Below is a small trained network, with its code and all its weights. Each question gives an input and a target symbol and asks what happens when units are switched off, that is, made to give their printed mean instead of their output.

import numpy as np


def w(rows, s, z=0):
    codes = np.array(rows[::2]) - 128.0
    scale = np.full(codes.shape[1], s)
    scale[-1] = z or s
    return codes * scale


def norm(h):
    return h / np.sqrt((h * h).mean(-1, keepdims=True) + 1e-5)


def f(y):
    return y / 2 * (1 + np.tanh(0.7978845608 * (y + 0.044715 * y**3)))


def softmax(a):
    e = np.exp(a - a.max(-1, keepdims=True))
    return e / e.sum(-1, keepdims=True)


def log_softmax(a):
    a = a - a.max(-1, keepdims=True)
    return a - np.log(np.exp(a).sum(-1, keepdims=True))


def net(x, mask):
    ids = ['ΓΞΠαβεζηθμστψω'.index(c) for c in x.split()]
    T = len(ids)
    res = E[ids] + P[:T]
    u = 0
    for l in range(2):
        q, k, v = (norm(res) @ M[l].T for M in (Q, K, V))
        z = softmax(np.where(np.tri(T) > 0, q @ k.T / 4**0.5, -1e9)) @ v
        res = res + np.where(mask[u], z, O[l][:, -1]) @ O[l][:, :-1]
        u += 1
        y = f(norm(res) @ A[l][:, :-1].T + A[l][:, -1])
        res = res + np.where(mask[u : u + 12], y, B[l][:, -1]) @ B[l][:, :-1]
        u += 12
    return log_softmax(norm(res)[-1] @ U[:, :-1].T + U[:, -1])


Q, K, V, O, A, B = {}, {}, {}, {}, {}, {}
E = w([
[55,91,163],'Γ',
[2,145,188],'Ξ',
[130,121,113],'Π',
[105,53,66],'α',
[178,157,84],'β',
[101,131,107],'ε',
[127,57,143],'ζ',
[125,76,171],'η',
[140,184,68],'θ',
[93,67,139],'μ',
[118,109,193],'σ',
[126,175,115],'τ',
[90,150,168],'ψ',
[244,110,209],'ω',
],0.0079)
P = w([
[10,64,87],'0',
[152,86,74],'1',
[108,254,188],'2',
[161,91,82],'3',
[93,246,195],'4',
[164,93,85],'5',
[77,244,199],'6',
],0.0043)
Q[0] = w([
[172,162,83],'L0H1',
[132,77,146],'L0H1',
[178,110,146],'L0H1',
[33,255,164],'L0H1',
],0.0057)
K[0] = w([
[124,111,100],'L0H1',
[82,107,144],'L0H1',
[115,141,110],'L0H1',
[255,144,115],'L0H1',
],0.0097)
V[0] = w([
[72,240,43],'L0H1',
[140,3,86],'L0H1',
[119,194,156],'L0H1',
[128,128,128],'L0H1',
],0.002)
O[0] = w([
[80,176,5,72],'L0H1',
[147,6,132,253],'L0H1',
[119,172,132,67],'L0H1',
[128,128,128,128],'L0H1',
],0.0017,0.00041)
A[0] = w([
[114,141,129,108],'L0N1',
[153,152,124,86],'L0N2',
[75,96,138,143],'L0N3',
[94,89,164,99],'L0N4',
[230,83,96,81],'L0N5',
[56,117,118,130],'L0N6',
[255,141,189,3],'L0N7',
[66,179,196,79],'L0N8',
[119,149,138,98],'L0N9',
[88,128,162,88],'L0N10',
[187,149,103,122],'L0N11',
[112,153,142,81],'L0N12',
],0.008,0.0065)
B[0] = w([
[135,123,125,104],'L0N1',
[117,125,110,69],'L0N2',
[145,181,165,253],'L0N3',
[127,191,141,173],'L0N4',
[60,82,119,149],'L0N5',
[179,163,169,225],'L0N6',
[254,130,88,122],'L0N7',
[167,155,61,243],'L0N8',
[141,115,103,95],'L0N9',
[159,173,105,133],'L0N10',
[91,131,121,130],'L0N11',
[145,113,102,83],'L0N12',
],0.0066,0.0017)
Q[1] = w([
[100,105,94],'L1H1',
[154,215,223],'L1H1',
[151,224,154],'L1H1',
[85,2,52],'L1H1',
],0.006)
K[1] = w([
[108,122,79],'L1H1',
[242,127,178],'L1H1',
[228,168,151],'L1H1',
[2,103,62],'L1H1',
],0.0068)
V[1] = w([
[49,155,90],'L1H1',
[109,154,78],'L1H1',
[128,128,128],'L1H1',
[4,182,141],'L1H1',
],0.0038)
O[1] = w([
[43,62,184,114],'L1H1',
[40,136,176,68],'L1H1',
[128,128,128,128],'L1H1',
[42,2,138,254],'L1H1',
],0.0027,0.00091)
A[1] = w([
[139,154,1,3],'L1N1',
[107,158,148,112],'L1N2',
[220,122,130,88],'L1N3',
[57,114,138,95],'L1N4',
[216,92,52,38],'L1N5',
[96,152,134,119],'L1N6',
[85,181,160,165],'L1N7',
[106,83,150,66],'L1N8',
[93,192,145,117],'L1N9',
[106,75,151,82],'L1N10',
[173,91,98,26],'L1N11',
[129,104,39,193],'L1N12',
],0.011,0.0036)
B[1] = w([
[30,149,234,146],'L1N1',
[163,59,118,166],'L1N2',
[88,209,132,152],'L1N3',
[190,217,71,170],'L1N4',
[180,75,2,126],'L1N5',
[161,97,108,158],'L1N6',
[168,40,106,253],'L1N7',
[106,229,103,138],'L1N8',
[204,50,113,224],'L1N9',
[116,210,100,150],'L1N10',
[86,110,92,107],'L1N11',
[168,45,182,165],'L1N12',
],0.0052,0.0042)
U = w([
[34,138,133,158],'Γ',
[64,121,46,160],'Ξ',
[185,124,30,105],'Π',
[153,106,101,133],'α',
[51,65,120,100],'β',
[99,66,65,140],'ε',
[135,160,4,109],'ζ',
[116,162,253,115],'η',
[147,207,63,134],'θ',
[224,226,158,75],'μ',
[116,170,120,248],'σ',
[45,75,211,108],'τ',
[151,85,221,92],'ψ',
[99,168,157,198],'ω',
],0.023,0.013)

Each question gives the input, a string of symbols that net reads in full, and the target symbol t.
The units are the heads (4 rows each of Q, K, V and O) and the neurons (one row each of A and B). Each row of codes is followed by its name. A weight is (code - 128) times the scale printed after its matrix; where a second scale follows, it is the last column's (O, A, B and U).
mask holds one flag per unit, layer by layer, with each layer's heads first. A switched-off unit (its flag False) gives its mean, the last column of its rows in O or B, instead of its output. The means were averaged over made-up inputs and are rounded, as every weight is.
A unit's drop is (log p(t) with every unit on - log p(t) with that unit switched off) / (log p(t) with every unit on - log p(t) with every unit switched off).
The circuit of an input: a set's keep is (log p(t) with only the set's units on - log p(t) with every unit switched off) / (log p(t) with every unit on - log p(t) with every unit switched off). Starting from the 12 units with the biggest drops (on a tie, the unit counted first), units are removed one at a time, each time the one whose removal leaves the highest keep (on an exact tie, the one counted first), for as long as the keep stays at least 0.8.
units of the circuit, in order: the units of the circuit, biggest drop first
unit that matters most: the unit with the biggest drop
k most important neurons: the k neurons with the biggest drops, biggest first
k most important neurons of layer l: the k neurons of layer l with the biggest drops, biggest first
input Ξ α σ μ σ σ Ξ, target ψ: 2 most important neurons	(L1N7 L0N6)
input ω σ σ, target μ: 3 most important neurons	(L0N8 L1N12 L1N1)
input α θ θ σ α, target ψ: units of the circuit, in order	(L0N6 L1N4)
input ω β β ω, target Π: units of the circuit, in order	(L0N7 L1N5)
input β μ Π Π η ψ, target μ: 2 most important neurons	(L0N8 L0N6)
input θ σ ω μ, target σ: 3 most important neurons of layer 1	(L1N10 L1N8 L1N4)
input μ σ α, target ψ: units of the circuit, in order	(L0N8 L0N6)
input θ ω ω ζ Ξ, target μ: unit that matters most	L1H1
input ω η Γ μ, target σ: 2 most important neurons	(L1N10 L1N8)
input ω ψ Ξ Π θ Π, target Ξ: 2 most important neurons	(L1N4 L0N5)
input μ α μ ε, target θ: 2 most important neurons	(L0N8 L1N4)
input ζ σ θ, target ψ: 3 most important neurons of layer 1	(L1N1 L1N4 L1N5)
input τ σ Γ σ β, target ψ: 3 most important neurons	(L0N6 L1N1 L0N3)
input ω ψ σ σ Π ω σ, target μ: units of the circuit, in order	(L0N8)
input σ ω Γ, target μ: 2 most important neurons	(L0N8 L0N7)
input ε σ ψ τ, target ζ: 2 most important neurons	(L0N8 L1N4)
input ε θ Ξ β, target β: 2 most important neurons of layer 1	(L1N12 L1N1)
input μ σ Π, target ψ: 2 most important neurons	(L0N8 L1N1)
input ω Γ ω ζ, target Γ: 2 most important neurons	(L0N8 L1N9)
input α θ α τ, target ζ: 2 most important neurons of layer 1	(L1N4 L1N9)
input ε τ ε μ Π σ Π, target ψ: unit that matters most	L0N8
input Π σ ω τ Π ω, target Π: 2 most important neurons of layer 1	(L1N5 L1N3)
input μ ω θ ζ σ ω ζ, target μ: 2 most important neurons of layer 0	(L0N8 L0N10)
input β σ ω τ η ε, target θ: 2 most important neurons	(L1N4 L0N8)
